Here is a tiny trained network, its code and every weight. The questions are about switching its units off for an input and a target symbol, where a switched-off unit gives its printed mean instead of its output.

import numpy as np


def w(rows, s, z=0):
    codes = np.array(rows[::2]) - 128.0
    scale = np.full(codes.shape[1], s)
    scale[-1] = z or s
    return codes * scale


def norm(h):
    return h / np.sqrt((h * h).mean(-1, keepdims=True) + 1e-5)


def f(y):
    return np.maximum(y, 0)


def softmax(a):
    e = np.exp(a - a.max(-1, keepdims=True))
    return e / e.sum(-1, keepdims=True)


def log_softmax(a):
    a = a - a.max(-1, keepdims=True)
    return a - np.log(np.exp(a).sum(-1, keepdims=True))


def net(x, mask):
    ids = ['ΔΛαβζξπψ'.index(c) for c in x.split()]
    T = len(ids)
    res = E[ids] + P[:T]
    u = 0
    for l in range(3):
        q, k, v = (norm(res) @ M[l].T for M in (Q, K, V))
        z = softmax(np.where(np.tri(T) > 0, q @ k.T / 2**0.5, -1e9)) @ v
        res = res + np.where(mask[u], z, O[l][:, -1]) @ O[l][:, :-1]
        u += 1
        y = f(norm(res) @ A[l][:, :-1].T + A[l][:, -1])
        res = res + np.where(mask[u : u + 12], y, B[l][:, -1]) @ B[l][:, :-1]
        u += 12
    return log_softmax(norm(res)[-1] @ U[:, :-1].T + U[:, -1])


Q, K, V, O, A, B = {}, {}, {}, {}, {}, {}
E = w([
[184,65,213,76,87,140,110,55,160],'Δ',
[146,207,152,64,34,152,161,171,130],'Λ',
[179,184,64,164,81,128,99,95,139],'α',
[77,80,120,146,145,209,217,178,103],'β',
[94,199,167,166,189,109,173,106,253],'ζ',
[95,147,88,181,169,38,117,84,135],'ξ',
[96,179,125,111,144,176,81,98,41],'π',
[77,143,105,108,32,85,42,100,186],'ψ',
],0.021)
P = w([
[82,109,113,32,234,85,113,169,166],'0',
[99,94,146,159,70,93,169,76,36],'1',
[101,97,137,123,55,66,187,55,41],'2',
[101,93,135,120,55,74,195,32,78],'3',
[90,157,254,192,102,199,83,130,114],'4',
[117,199,245,222,97,194,83,126,90],'5',
[122,202,241,215,99,205,107,99,103],'6',
[128,211,236,200,87,176,92,85,103],'7',
],0.0097)
Q[0] = w([
[49,204,163,203,66,140,164,118,99],'0.h0',
[63,160,84,88,84,154,219,2,130],'0.h0',
],0.0074)
K[0] = w([
[185,52,188,113,116,109,106,141,95],'0.h0',
[143,122,110,2,215,171,89,127,221],'0.h0',
],0.007)
V[0] = w([
[57,238,19,253,83,88,142,220,74],'0.h0',
[147,200,151,115,5,64,205,199,253],'0.h0',
],0.0063)
O[0] = w([
[119,229,7,181,122,159,206,164,166,3],'0.h0',
[139,155,161,158,59,90,147,223,119,142],'0.h0',
],0.014,0.0043)
A[0] = w([
[193,138,147,174,117,153,138,87,145,115],'0.n0',
[76,102,188,178,167,167,98,170,163,254],'0.n1',
[155,94,177,90,156,74,195,136,66,160],'0.n2',
[95,120,122,129,53,108,135,155,134,70],'0.n3',
[140,93,131,113,111,120,63,126,214,100],'0.n4',
[222,103,89,139,72,133,172,151,168,141],'0.n5',
[150,177,127,130,114,146,125,136,99,55],'0.n6',
[196,149,147,193,119,81,111,58,112,146],'0.n7',
[143,149,142,16,102,193,192,151,118,131],'0.n8',
[109,187,84,125,70,178,100,110,89,38],'0.n9',
[39,148,119,151,191,93,116,158,64,117],'0.n10',
[154,157,10,200,117,109,151,109,114,100],'0.n11',
],0.012,0.0053)
B[0] = w([
[102,104,222,79,91,186,133,148,119,175],'0.n0',
[235,188,150,99,22,173,232,94,143,224],'0.n1',
[39,138,110,183,91,104,88,179,177,194],'0.n2',
[17,145,84,147,113,163,74,141,155,161],'0.n3',
[70,148,97,53,109,205,118,59,111,170],'0.n4',
[156,83,113,143,57,113,91,201,139,180],'0.n5',
[126,185,177,97,154,154,130,78,81,157],'0.n6',
[69,78,177,128,94,155,187,217,69,232],'0.n7',
[67,173,99,69,114,136,159,141,1,163],'0.n8',
[126,206,74,116,184,221,76,80,78,199],'0.n9',
[50,132,179,183,128,59,196,87,150,176],'0.n10',
[203,148,102,174,98,34,126,78,61,254],'0.n11',
],0.0084,0.0096)
Q[1] = w([
[4,195,135,89,28,92,162,110,18],'1.h0',
[183,69,67,111,251,100,113,254,97],'1.h0',
],0.0059)
K[1] = w([
[174,172,69,62,255,109,129,181,218],'1.h0',
[232,136,154,183,72,230,86,61,74],'1.h0',
],0.0068)
V[1] = w([
[171,142,125,96,188,87,94,40,255],'1.h0',
[149,80,71,97,141,97,6,70,51],'1.h0',
],0.0087)
O[1] = w([
[158,142,150,192,65,240,52,166,222,4],'1.h0',
[83,86,130,151,1,143,163,104,131,57],'1.h0',
],0.013,0.0029)
A[1] = w([
[132,160,146,117,170,83,70,190,121,181],'1.n0',
[171,150,109,156,139,111,171,125,181,39],'1.n1',
[121,115,180,177,135,28,116,121,146,141],'1.n2',
[97,133,126,4,106,186,93,143,86,75],'1.n3',
[132,117,72,26,151,36,150,119,83,160],'1.n4',
[131,197,109,139,132,121,165,125,118,99],'1.n5',
[150,126,132,96,83,93,57,126,94,123],'1.n6',
[152,81,151,102,223,148,158,134,131,33],'1.n7',
[192,116,183,166,115,105,93,76,77,154],'1.n8',
[142,106,96,105,137,83,102,57,125,71],'1.n9',
[108,130,97,204,117,219,187,173,154,4],'1.n10',
[115,120,215,79,111,97,118,130,151,113],'1.n11',
],0.012,0.004)
B[1] = w([
[140,75,186,143,139,144,125,93,190,169],'1.n0',
[211,142,182,164,106,172,121,135,98,149],'1.n1',
[170,148,165,156,89,130,168,191,66,195],'1.n2',
[112,199,154,85,164,35,172,96,143,223],'1.n3',
[129,90,42,114,160,245,73,108,142,226],'1.n4',
[168,170,145,178,180,137,130,135,114,216],'1.n5',
[103,166,148,130,149,174,151,173,161,212],'1.n6',
[161,107,160,129,123,130,96,70,77,145],'1.n7',
[154,175,148,114,92,158,176,99,86,254],'1.n8',
[105,91,72,115,148,141,129,124,114,155],'1.n9',
[191,73,97,85,165,135,219,139,171,156],'1.n10',
[125,160,112,99,83,150,137,140,83,236],'1.n11',
],0.012,0.0089)
Q[2] = w([
[59,168,132,88,127,166,187,192,57],'2.h0',
[253,184,92,170,90,66,164,146,139],'2.h0',
],0.007)
K[2] = w([
[80,175,2,142,173,81,142,161,238],'2.h0',
[72,62,173,104,31,104,117,131,132],'2.h0',
],0.0048)
V[2] = w([
[206,144,159,243,84,103,158,225,58],'2.h0',
[88,114,187,13,101,130,228,253,135],'2.h0',
],0.0067)
O[2] = w([
[252,126,78,30,113,50,156,115,112,255],'2.h0',
[103,142,121,32,169,202,148,228,131,47],'2.h0',
],0.013,0.0042)
A[2] = w([
[160,124,107,78,174,80,140,73,106,126],'2.n0',
[83,168,10,126,127,80,33,151,191,92],'2.n1',
[82,84,125,203,107,136,93,143,210,103],'2.n2',
[153,136,116,105,53,69,144,135,188,115],'2.n3',
[133,65,76,106,107,12,136,108,125,2],'2.n4',
[180,150,132,158,120,70,146,110,96,116],'2.n5',
[141,155,130,175,124,87,83,91,167,131],'2.n6',
[156,114,90,133,133,113,131,97,133,79],'2.n7',
[124,156,159,133,73,155,127,131,118,111],'2.n8',
[118,149,145,141,97,184,151,118,152,75],'2.n9',
[109,125,107,119,185,142,152,136,114,171],'2.n10',
[156,107,146,133,118,195,41,109,122,116],'2.n11',
],0.014,0.0068)
B[2] = w([
[129,91,164,73,108,120,136,115,189,216],'2.n0',
[123,132,65,238,108,120,231,163,245,148],'2.n1',
[151,159,198,119,209,58,137,137,36,138],'2.n2',
[145,160,123,140,25,126,84,129,85,183],'2.n3',
[154,86,87,85,78,149,83,170,69,152],'2.n4',
[94,117,139,91,124,140,199,92,143,254],'2.n5',
[150,137,147,193,91,98,141,69,176,170],'2.n6',
[115,89,127,88,137,127,47,104,98,158],'2.n7',
[140,202,97,112,115,158,149,121,145,219],'2.n8',
[134,170,73,121,177,144,93,184,131,166],'2.n9',
[193,68,115,168,118,142,119,77,169,176],'2.n10',
[158,107,149,113,105,217,107,151,189,163],'2.n11',
],0.011,0.0097)
U = w([
[95,26,251,70,56,134,72,129,123,116],'Δ',
[72,211,96,124,169,109,154,220,91,4],'Λ',
[234,124,69,150,57,135,54,121,92,194],'α',
[149,38,76,97,198,176,165,139,133,195],'β',
[223,128,230,168,196,80,87,178,219,149],'ζ',
[142,123,126,148,94,2,155,80,112,199],'ξ',
[87,123,171,169,174,162,100,2,120,31],'π',
[37,132,138,234,90,166,117,140,190,154],'ψ',
],0.0081,0.0034)

Each question gives the input, a string of symbols that net reads in full, and the target symbol t.
The units are the heads (2 rows each of Q, K, V and O) and the neurons (one row each of A and B). Each row of codes is followed by its name. A weight is (code - 128) times the scale printed after its matrix; where a second scale follows, it is the last column's (O, A, B and U).
mask holds one flag per unit, layer by layer, with each layer's heads first. A switched-off unit (its flag False) gives its mean, the last column of its rows in O or B, instead of its output. The means were averaged over made-up inputs and are rounded, as every weight is.
A unit's drop is (log p(t) with every unit on - log p(t) with that unit switched off) / (log p(t) with every unit on - log p(t) with every unit switched off).
The circuit of an input: a set's keep is (log p(t) with only the set's units on - log p(t) with every unit switched off) / (log p(t) with every unit on - log p(t) with every unit switched off). Starting from the 12 units with the biggest drops (on a tie, the unit counted first), units are removed one at a time, each time the one whose removal leaves the highest keep (on an exact tie, the one counted first), for as long as the keep stays at least 0.8.
circuit, biggest first: the units of the circuit, biggest drop first
most important unit: the unit with the biggest drop
k most important neurons: the k neurons with the biggest drops, biggest first
k most important neurons of layer l: the k neurons of layer l with the biggest drops, biggest first
drop when u is switched off: that unit's drop, to one decimal
input β ψ α β, target π: most important neuron -> (1.n7)
input β π Λ ζ Δ, target π: circuit, biggest first -> (1.h0 2.h0 1.n4)
input π π ξ α β β ζ β, target β: circuit, biggest first -> (1.n10 0.h0)
input ψ α ζ, target Λ: circuit, biggest first -> (2.h0 2.n9)
input ψ α β π β, target β: circuit, biggest first -> (0.h0 1.n10)
input ζ Λ ξ ξ, target ζ: 2 most important neurons -> (1.n0 0.n11)
input ζ ξ α, target ζ: circuit, biggest first -> (1.h0 1.n0 0.n1)
input β α α Λ, target β: circuit, biggest first -> (1.h0 1.n4)
input ξ Λ π α β ξ ψ, target ψ: 4 most important neurons -> (2.n1 0.n3 1.n8 0.n9)
input β ψ π ζ Δ, target π: circuit, biggest first -> (2.h0 1.h0 1.n4)
input Λ β Δ ξ Δ, target β: circuit, biggest first -> (1.h0 0.h0 1.n4)
input α ψ ξ ψ π β, target ξ: 2 most important neurons -> (1.n4 0.n11)
input π ψ Λ, target ψ: circuit, biggest first -> (2.h0 0.h0 0.n11)
input ζ α Λ Λ ξ, target ζ: circuit, biggest first -> (1.h0)
input α π ξ α α ξ ψ β, target ξ: 3 most important neurons of layer 0 -> (0.n11 0.n1 0.n7)
input ψ α ξ π, target Λ: 2 most important neurons -> (0.n7 1.n4)
input β π Δ ψ ζ π α, target π: circuit, biggest first -> (1.h0 2.h0 1.n4)
input ψ α π, target ψ: 2 most important neurons of layer 0 -> (0.n4 0.n10)
input α π ψ α Δ, target ξ: 2 most important neurons -> (1.n3 1.n4)
input π ψ π Δ ξ, target ψ: most important unit -> 2.h0
input ψ α α, target Λ: 2 most important neurons of layer 1 -> (1.n4 1.n6)
input β Δ π Λ, target π: 2 most important neurons of layer 1 -> (1.n4 1.n3)
input α ξ α α π, target ξ: 2 most important neurons -> (0.n11 1.n4)
input α ξ ζ ψ Λ, target Λ: 2 most important neurons of layer 0 -> (0.n8 0.n3)
input ψ α α α, target Λ: 2 most important neurons of layer 1 -> (1.n6 1.n4)
input α Λ Δ π Δ ζ, target Δ: drop when 1.h0 is switched off -> 0.0
input π ζ Δ, target ψ: drop when 0.n9 is switched off -> 0.0
input ζ β ζ, target ζ: circuit, biggest first -> (1.h0)
input Δ α ξ Λ ζ, target Δ: drop when 0.h0 is switched off -> 1.1
